Below are the code and all the weights of a small trained network. Each question names an input and a class and asks about switching units off, where a switched-off unit gives its printed mean instead of its output.

import numpy as np


def w(rows, s, z=0):
    codes = np.array(rows[::2]) - 128.0
    scale = np.full(codes.shape[1], s)
    scale[-1] = z or s
    return codes * scale


def f(y):
    return y / 2 * (1 + np.tanh(0.7978845608 * (y + 0.044715 * y**3)))


def log_softmax(a):
    a = a - a.max(-1, keepdims=True)
    return a - np.log(np.exp(a).sum(-1, keepdims=True))


def net(x, mask):
    res = np.array(x, float).reshape(1, 6) / 4 @ E
    y = f(res @ A[0][:, :-1].T + A[0][:, -1])
    res = res + np.where(mask, y, B[0][:, -1]) @ B[0][:, :-1]
    return log_softmax(res[-1] @ U[:, :-1].T + U[:, -1])


A, B = {}, {}
E = w([
[156,196,253,91,111],'x0',
[23,40,195,55,72],'x1',
[173,2,104,7,192],'x2',
[185,52,153,229,191],'x3',
[186,44,165,99,82],'x4',
[190,86,58,84,21],'x5',
],0.0068)
A[0] = w([
[124,80,53,135,228,151],'neuron 1',
[116,157,244,107,176,6],'neuron 2',
[152,172,16,143,170,119],'neuron 3',
[247,187,61,187,119,70],'neuron 4',
[59,55,97,224,57,26],'neuron 5',
[167,124,154,48,144,152],'neuron 6',
[141,131,46,164,200,19],'neuron 7',
[176,37,84,166,219,161],'neuron 8',
[163,83,171,114,191,98],'neuron 9',
[87,186,173,171,121,162],'neuron 10',
[65,134,156,172,89,242],'neuron 11',
[69,221,136,234,150,68],'neuron 12',
[119,157,61,48,76,140],'neuron 13',
],0.014,0.0023)
B[0] = w([
[75,151,144,178,57,222],'neuron 1',
[133,177,211,154,127,200],'neuron 2',
[140,191,106,132,82,225],'neuron 3',
[251,117,134,142,140,245],'neuron 4',
[136,56,52,135,137,199],'neuron 5',
[104,148,194,115,89,197],'neuron 6',
[124,169,106,139,73,205],'neuron 7',
[96,88,130,216,92,242],'neuron 8',
[107,87,138,163,137,185],'neuron 9',
[95,150,137,94,166,203],'neuron 10',
[156,111,101,105,181,188],'neuron 11',
[91,157,63,123,212,255],'neuron 12',
[117,140,109,26,114,220],'neuron 13',
],0.03,0.011)
U = w([
[56,234,53,141,209,142],'0',
[77,128,122,2,35,128],'1',
[117,40,59,90,76,251],'2',
[89,211,20,190,11,144],'3',
[38,61,169,187,72,30],'4',
[84,192,238,120,137,123],'5',
[227,168,80,153,99,67],'6',
],0.0065,0.0019)

Each question gives the input, the list of numbers given to net, and the class t.
The units are the neurons (one row each of A and B). Each row of codes is followed by its name. A weight is (code - 128) times the scale printed after its matrix; where a second scale follows, it is the last column's (A, B and U).
mask holds one flag per neuron, in row order. A switched-off neuron (its flag False) gives its mean, the last column of its row in B, instead of its output. The means were averaged over made-up inputs and are rounded, as every weight is.
A unit's drop is (log p(t) with every unit on - log p(t) with that unit switched off) / (log p(t) with every unit on - log p(t) with every unit switched off).
The circuit of an input: a set's keep is (log p(t) with only the set's units on - log p(t) with every unit switched off) / (log p(t) with every unit on - log p(t) with every unit switched off). Starting from the 12 units with the biggest drops (on a tie, the unit counted first), units are removed one at a time, each time the one whose removal leaves the highest keep (on an exact tie, the one counted first), for as long as the keep stays at least 0.8.
units of the circuit, in order: the units of the circuit, biggest drop first
k most important neurons: the k neurons with the biggest drops, biggest first
drop of u: that unit's drop, to one decimal
input [-3,-5,-1,4,-2,8], class 6: units of the circuit, in order -> (neuron 4)
input [8,-5,-4,4,-4,4], class 0: 2 most important neurons -> (neuron 12; neuron 10)
input [-1,-5,0,5,-1,5], class 6: 3 most important neurons -> (neuron 4; neuron 12; neuron 6)
input [-4,7,4,-3,-4,-7], class 4: units of the circuit, in order -> (neuron 12; neuron 3)
input [1,8,0,1,5,1], class 2: units of the circuit, in order -> (neuron 1; neuron 3)
input [-6,-1,-1,6,7,-2], class 4: 3 most important neurons -> (neuron 8; neuron 3; neuron 12)
input [3,-1,2,0,1,-2], class 5: 2 most important neurons -> (neuron 8; neuron 5)
input [5,-7,3,-5,-2,-2], class 6: 2 most important neurons -> (neuron 4; neuron 1)
input [-7,-1,-5,-2,4,0], class 2: units of the circuit, in order -> (neuron 5; neuron 1)
input [2,-5,0,2,-5,0], class 6: 2 most important neurons -> (neuron 4; neuron 8)
input [5,-3,1,6,-1,2], class 6: 2 most important neurons -> (neuron 4; neuron 1)
input [-4,-5,-3,-1,-7,8], class 6: 2 most important neurons -> (neuron 4; neuron 8)
input [8,0,2,-1,2,8], class 1: drop of neuron 1 -> 0.0
input [6,1,7,-7,-3,-3], class 5: units of the circuit, in order -> (neuron 2)
input [5,-1,-6,-3,2,8], class 1: drop of neuron 8 -> 0.1
input [-2,-1,7,8,-2,-2], class 4: 2 most important neurons -> (neuron 8; neuron 9)
input [5,5,5,-2,4,1], class 5: drop of neuron 2 -> 0.2
input [-6,-3,-2,-6,5,1], class 6: drop of neuron 6 -> 0.3
